Below is a small trained network, with its code and all its weights. Each question gives an input and a target symbol and asks what happens when units are switched off, that is, made to give their printed mean instead of their output.

import numpy as np


def w(rows, s, z=0):
    codes = np.array(rows[::2]) - 128.0
    scale = np.full(codes.shape[1], s)
    scale[-1] = z or s
    return codes * scale


def norm(h):
    return h / np.sqrt((h * h).mean(-1, keepdims=True) + 1e-5)


def f(y):
    return np.maximum(y, 0)


def softmax(a):
    e = np.exp(a - a.max(-1, keepdims=True))
    return e / e.sum(-1, keepdims=True)


def log_softmax(a):
    a = a - a.max(-1, keepdims=True)
    return a - np.log(np.exp(a).sum(-1, keepdims=True))


def net(x, mask):
    ids = ['αβγδεζηθλμξπσφω'.index(c) for c in x.split()]
    T = len(ids)
    res = E[ids] + P[:T]
    r = norm(res)
    for j in range(2):
        rows = slice(3 * j, 3 * j + 3)
        q, k, v = (r @ M[0][rows].T for M in (Q, K, V))
        z = softmax(np.where(np.tri(T) > 0, q @ k.T / 3**0.5, -1e9)) @ v
        o = O[0][rows]
        res = res + np.where(mask[j], z, o[:, -1]) @ o[:, :-1]
    y = f(norm(res) @ A[0][:, :-1].T + A[0][:, -1])
    res = res + np.where(mask[2:14], y, B[0][:, -1]) @ B[0][:, :-1]
    return log_softmax(norm(res)[-1] @ U[:, :-1].T + U[:, -1])


Q, K, V, O, A, B = {}, {}, {}, {}, {}, {}
E = w([
[133,232,182,155],'α',
[122,127,145,200],'β',
[164,121,210,167],'γ',
[154,110,151,197],'δ',
[129,241,188,137],'ε',
[230,167,150,153],'ζ',
[180,157,132,169],'η',
[73,159,161,162],'θ',
[60,159,220,66],'λ',
[189,228,155,74],'μ',
[171,80,205,107],'ξ',
[248,121,139,57],'π',
[207,118,69,158],'σ',
[149,191,155,111],'φ',
[125,125,41,138],'ω',
],0.015)
P = w([
[152,253,97,139],'0',
[144,229,104,138],'1',
[139,210,99,137],'2',
[137,185,106,138],'3',
[136,166,108,134],'4',
[130,145,113,137],'5',
[128,126,116,130],'6',
[124,104,122,129],'7',
[120,88,133,133],'8',
[131,76,146,121],'9',
],0.0079)
Q[0] = w([
[211,143,120,213],'H1',
[140,72,4,132],'H1',
[192,88,189,164],'H1',
[121,91,116,124],'H2',
[61,151,157,122],'H2',
[74,154,123,77],'H2',
],0.026)
K[0] = w([
[134,11,37,142],'H1',
[223,226,12,58],'H1',
[159,3,130,91],'H1',
[169,150,114,145],'H2',
[122,185,182,131],'H2',
[89,194,185,200],'H2',
],0.018)
V[0] = w([
[203,182,151,88],'H1',
[208,52,116,223],'H1',
[246,112,128,29],'H1',
[98,8,165,99],'H2',
[54,118,195,231],'H2',
[145,172,226,66],'H2',
],0.011)
O[0] = w([
[113,71,93,59,164],'H1',
[219,146,222,53,188],'H1',
[122,2,186,84,106],'H1',
[28,141,57,98,8],'H2',
[47,118,236,197,110],'H2',
[140,127,163,30,179],'H2',
],0.0098,0.012)
A[0] = w([
[9,126,151,77,161],'N1',
[105,91,172,73,32],'N2',
[76,219,152,15,241],'N3',
[169,89,59,123,251],'N4',
[83,244,163,101,188],'N5',
[131,115,216,189,114],'N6',
[137,192,187,115,87],'N7',
[201,70,135,202,211],'N8',
[142,176,51,94,106],'N9',
[164,48,145,112,151],'N10',
[142,200,181,111,112],'N11',
[140,109,101,230,147],'N12',
],0.014,0.0025)
B[0] = w([
[32,138,230,53,146],'N1',
[159,127,109,195,159],'N2',
[68,4,177,123,220],'N3',
[103,152,84,115,185],'N4',
[104,204,232,92,235],'N5',
[164,33,93,114,212],'N6',
[129,135,46,158,242],'N7',
[68,172,126,40,216],'N8',
[94,37,135,122,149],'N9',
[68,190,125,202,202],'N10',
[154,110,49,168,254],'N11',
[63,100,101,179,159],'N12',
],0.019,0.0091)
U = w([
[194,115,37,208,85],'α',
[184,236,204,148,144],'β',
[164,92,146,168,143],'γ',
[206,147,229,94,224],'δ',
[114,82,98,206,87],'ε',
[153,146,128,150,82],'ζ',
[188,170,129,116,86],'η',
[78,200,150,255,181],'θ',
[49,130,228,84,233],'λ',
[119,44,81,14,1],'μ',
[148,93,138,176,216],'ξ',
[127,150,149,145,17],'π',
[155,161,112,141,108],'σ',
[16,147,43,129,114],'φ',
[100,234,148,48,100],'ω',
],0.012,0.0044)

Each question gives the input, a string of symbols that net reads in full, and the target symbol t.
The units are the heads (3 rows each of Q, K, V and O) and the neurons (one row each of A and B). Each row of codes is followed by its name. A weight is (code - 128) times the scale printed after its matrix; where a second scale follows, it is the last column's (O, A, B and U).
mask holds one flag per unit, heads first, then neurons. A switched-off unit (its flag False) gives its mean, the last column of its rows in O or B, instead of its output. The means were averaged over made-up inputs and are rounded, as every weight is.
A unit's drop is (log p(t) with every unit on - log p(t) with that unit switched off) / (log p(t) with every unit on - log p(t) with every unit switched off).
The circuit of an input: a set's keep is (log p(t) with only the set's units on - log p(t) with every unit switched off) / (log p(t) with every unit on - log p(t) with every unit switched off). Starting from the 12 units with the biggest drops (on a tie, the unit counted first), units are removed one at a time, each time the one whose removal leaves the highest keep (on an exact tie, the one counted first), for as long as the keep stays at least 0.8.
units of the circuit, in order: the units of the circuit, biggest drop first
unit that matters most: the unit with the biggest drop
top k neurons: the k neurons with the biggest drops, biggest first
heads that matter: for each layer, one digit per head in row order, 1 if its drop is at least 0.15 and else 0, layers parted by /
input μ ω η σ β η σ δ, target ω: units of the circuit, in order	[N8; N3]
input α ε α, target α: unit that matters most	N11
input δ δ ε ω ε ζ γ θ ε ω, target φ: units of the circuit, in order	[H2; N8]
input φ λ β φ ζ γ φ δ ξ η, target λ: heads that matter	01
input φ λ φ, target λ: heads that matter	11
input φ ε π λ α, target λ: heads that matter	11
input ε π π η, target μ: heads that matter	01
input β ξ γ β, target λ: top 2 neurons	[N3; N5]
input μ ξ ζ δ η μ μ δ μ θ, target θ: top 2 neurons	[N5; N8]
input α σ μ ε β α π β, target μ: top 2 neurons	[N5; N7]
input ζ β δ ε ω μ η, target φ: heads that matter	01
input ξ ω ω β δ, target φ: top 3 neurons	[N8; N12; N5]
input φ β μ μ π δ π ε, target δ: heads that matter	10
input α μ α φ φ α, target α: heads that matter	11
input η α α δ α θ φ, target θ: units of the circuit, in order	[H1]
input β ε π δ ξ φ β δ α ω, target φ: heads that matter	01
input γ σ δ μ σ θ ξ π ε δ, target μ: top 4 neurons	[N5; N7; N9; N11]
input ζ δ δ μ γ δ θ α α, target θ: top 3 neurons	[N5; N7; N11]
input α α μ β δ σ, target ω: heads that matter	11
input θ δ σ β α α δ σ ε η, target ω: heads that matter	11
input δ σ ε δ ε π ε δ, target μ: unit that matters most	H2
input γ δ β, target α: units of the circuit, in order	[N6; N3]
input μ η δ ζ μ ε ε ξ δ, target λ: heads that matter	01
input ξ ω σ μ δ γ η μ ω γ, target φ: heads that matter	01
input λ δ α λ δ α β δ, target α: top 2 neurons	[N6; N7]
input φ β μ σ β, target ω: top 2 neurons	[N8; N3]
input θ η δ α σ ξ, target ω: unit that matters most	N8
input ζ ε ε ε α μ, target μ: heads that matter	10
input λ ε ε, target λ: heads that matter	11
input α η δ ε μ, target δ: top 3 neurons	[N3; N5; N10]
